Below are the code and all the weights of a small trained network. Each question names an input and a class and asks about switching units off, where a switched-off unit gives its printed mean instead of its output.

import numpy as np


def w(rows, s, z=0):
    codes = np.array(rows[::2]) - 128.0
    scale = np.full(codes.shape[1], s)
    scale[-1] = z or s
    return codes * scale


def f(y):
    return np.maximum(y, 0)


def log_softmax(a):
    a = a - a.max(-1, keepdims=True)
    return a - np.log(np.exp(a).sum(-1, keepdims=True))


def net(x, mask):
    res = np.array(x, float).reshape(1, 5) / 4 @ E
    y = f(res @ A[0][:, :-1].T + A[0][:, -1])
    res = res + np.where(mask, y, B[0][:, -1]) @ B[0][:, :-1]
    return log_softmax(res[-1] @ U[:, :-1].T + U[:, -1])


A, B = {}, {}
E = w([
[195,189,225,155,186,166],'x0',
[123,27,139,252,135,185],'x1',
[17,170,202,139,78,161],'x2',
[92,224,36,248,134,128],'x3',
[62,103,170,141,213,2],'x4',
],0.009)
A[0] = w([
[108,139,102,169,121,129,118],'neuron 1',
[140,200,107,52,124,104,107],'neuron 2',
[99,175,150,98,92,111,122],'neuron 3',
[141,59,189,58,98,164,152],'neuron 4',
[131,163,92,153,130,143,5],'neuron 5',
[38,138,182,130,128,123,91],'neuron 6',
[116,168,124,63,144,114,123],'neuron 7',
[78,50,144,201,134,189,105],'neuron 8',
[120,156,115,179,146,133,48],'neuron 9',
[92,85,79,125,74,99,143],'neuron 10',
[109,164,82,171,117,118,18],'neuron 11',
[193,125,114,135,148,135,192],'neuron 12',
[77,78,86,112,83,101,155],'neuron 13',
[134,131,108,117,59,150,125],'neuron 14',
[211,145,101,129,131,112,165],'neuron 15',
[148,46,152,172,117,144,86],'neuron 16',
[63,123,67,117,72,100,94],'neuron 17',
[116,90,148,103,116,135,137],'neuron 18',
[87,157,108,173,153,159,88],'neuron 19',
[115,109,143,141,152,76,114],'neuron 20',
[77,157,181,137,34,158,79],'neuron 21',
[142,79,162,104,127,148,9],'neuron 22',
[139,214,77,179,98,102,47],'neuron 23',
[160,181,141,159,164,132,130],'neuron 24',
[187,137,101,100,101,216,135],'neuron 25',
[97,149,183,136,169,91,63],'neuron 26',
[96,114,137,130,168,67,53],'neuron 27',
[76,173,187,142,63,125,119],'neuron 28',
[204,116,61,115,156,72,169],'neuron 29',
[162,141,120,132,37,160,56],'neuron 30',
[176,150,253,174,146,142,171],'neuron 31',
[143,101,97,125,197,94,177],'neuron 32',
[141,195,198,145,157,139,182],'neuron 33',
[117,207,98,45,129,104,114],'neuron 34',
[104,149,88,148,124,106,103],'neuron 35',
[138,182,64,145,165,122,105],'neuron 36',
],0.013,0.0017)
B[0] = w([
[189,91,155,65,156,84,176],'neuron 1',
[223,130,120,207,224,155,215],'neuron 2',
[142,58,77,173,207,170,186],'neuron 3',
[189,93,123,46,149,22,246],'neuron 4',
[147,113,127,63,179,50,169],'neuron 5',
[68,103,19,97,130,146,216],'neuron 6',
[186,140,135,178,179,167,191],'neuron 7',
[212,134,93,241,205,139,238],'neuron 8',
[187,162,186,60,176,106,171],'neuron 9',
[148,199,243,110,42,217,211],'neuron 10',
[186,114,117,54,125,107,190],'neuron 11',
[48,119,63,107,29,172,187],'neuron 12',
[180,183,237,140,41,217,217],'neuron 13',
[86,215,141,173,81,97,184],'neuron 14',
[80,97,58,123,117,181,195],'neuron 15',
[207,138,97,184,188,168,212],'neuron 16',
[157,173,158,101,86,191,224],'neuron 17',
[214,36,170,59,184,83,177],'neuron 18',
[204,79,98,37,163,73,186],'neuron 19',
[47,211,96,169,64,56,183],'neuron 20',
[73,33,1,94,107,135,216],'neuron 21',
[190,97,173,73,163,81,186],'neuron 22',
[149,107,181,72,162,70,217],'neuron 23',
[159,131,208,66,44,168,175],'neuron 24',
[41,210,114,189,59,9,226],'neuron 25',
[122,186,110,131,84,107,194],'neuron 26',
[67,242,103,165,124,21,197],'neuron 27',
[96,70,32,101,109,164,209],'neuron 28',
[93,58,31,80,109,208,223],'neuron 29',
[80,250,109,172,141,2,195],'neuron 30',
[137,173,158,117,69,176,236],'neuron 31',
[33,132,84,149,29,138,192],'neuron 32',
[119,179,146,109,56,206,199],'neuron 33',
[186,136,136,252,178,152,225],'neuron 34',
[164,94,170,116,122,108,179],'neuron 35',
[162,103,120,72,155,123,195],'neuron 36',
],0.0062,0.012)
U = w([
[190,91,157,37,163,56,113],'0',
[194,122,106,254,204,174,95],'1',
[64,187,115,181,83,34,115],'2',
[86,68,30,102,100,192,120],'3',
[150,162,225,107,51,223,108],'4',
[129,118,138,131,119,138,254],'5',
],0.014,0.0074)

Each question gives the input, the list of numbers given to net, and the class t.
The units are the neurons (one row each of A and B). Each row of codes is followed by its name. A weight is (code - 128) times the scale printed after its matrix; where a second scale follows, it is the last column's (A, B and U).
mask holds one flag per neuron, in row order. A switched-off neuron (its flag False) gives its mean, the last column of its row in B, instead of its output. The means were averaged over made-up inputs and are rounded, as every weight is.
A unit's drop is (log p(t) with every unit on - log p(t) with that unit switched off) / (log p(t) with every unit on - log p(t) with every unit switched off).
The circuit of an input: a set's keep is (log p(t) with only the set's units on - log p(t) with every unit switched off) / (log p(t) with every unit on - log p(t) with every unit switched off). Starting from the 12 units with the biggest drops (on a tie, the unit counted first), units are removed one at a time, each time the one whose removal leaves the highest keep (on an exact tie, the one counted first), for as long as the keep stays at least 0.8.
circuit, biggest first: the units of the circuit, biggest drop first
most important unit: the unit with the biggest drop
top k neurons: the k neurons with the biggest drops, biggest first
drop when u is switched off: that unit's drop, to one decimal
input [5,0,-2,3,-7], class 2: circuit, biggest first => (neuron 25)
input [-8,-2,3,-8,-6], class 0: top 2 neurons => (neuron 4; neuron 18)
input [-7,3,-5,6,-3], class 4: circuit, biggest first => (neuron 10; neuron 13)
input [8,-7,-4,-7,-5], class 4: top 4 neurons => (neuron 33; neuron 31; neuron 8; neuron 12)
input [1,-8,-1,-6,8], class 1: circuit, biggest first => (neuron 2; neuron 34)
input [7,6,6,7,8], class 2: top 2 neurons => (neuron 20; neuron 27)
input [-8,0,-5,0,0], class 4: top 2 neurons => (neuron 10; neuron 13)
input [0,-7,8,0,-6], class 3: top 3 neurons => (neuron 21; neuron 28; neuron 8)
input [-6,1,8,6,-8], class 2: top 4 neurons => (neuron 30; neuron 14; neuron 25; neuron 29)
input [-2,-1,-7,2,5], class 3: top 2 neurons => (neuron 29; neuron 25)
input [-8,3,7,1,3], class 4: top 4 neurons => (neuron 13; neuron 10; neuron 17; neuron 29)
input [-7,-8,-5,3,-8], class 1: top 2 neurons => (neuron 2; neuron 34)
input [8,4,0,7,-7], class 4: top 3 neurons => (neuron 24; neuron 33; neuron 31)
input [7,8,6,-3,-2], class 1: most important unit => neuron 8
input [8,3,3,6,-3], class 4: top 2 neurons => (neuron 33; neuron 31)
input [-2,-3,-6,-4,5], class 3: top 2 neurons => (neuron 29; neuron 25)
input [2,6,8,-2,7], class 3: top 2 neurons => (neuron 6; neuron 28)
input [-6,-5,-8,-7,4], class 3: top 2 neurons => (neuron 29; neuron 32)
input [2,3,-2,2,7], class 2: drop when neuron 17 is switched off => 0.0
input [1,4,-6,3,-5], class 3: circuit, biggest first => (neuron 12)
input [2,-7,5,-4,3], class 1: drop when neuron 34 is switched off => 0.1
input [-2,6,2,-7,8], class 2: drop when neuron 26 is switched off => 0.2
input [-1,-2,-8,-7,-3], class 3: drop when neuron 29 is switched off => 1.0
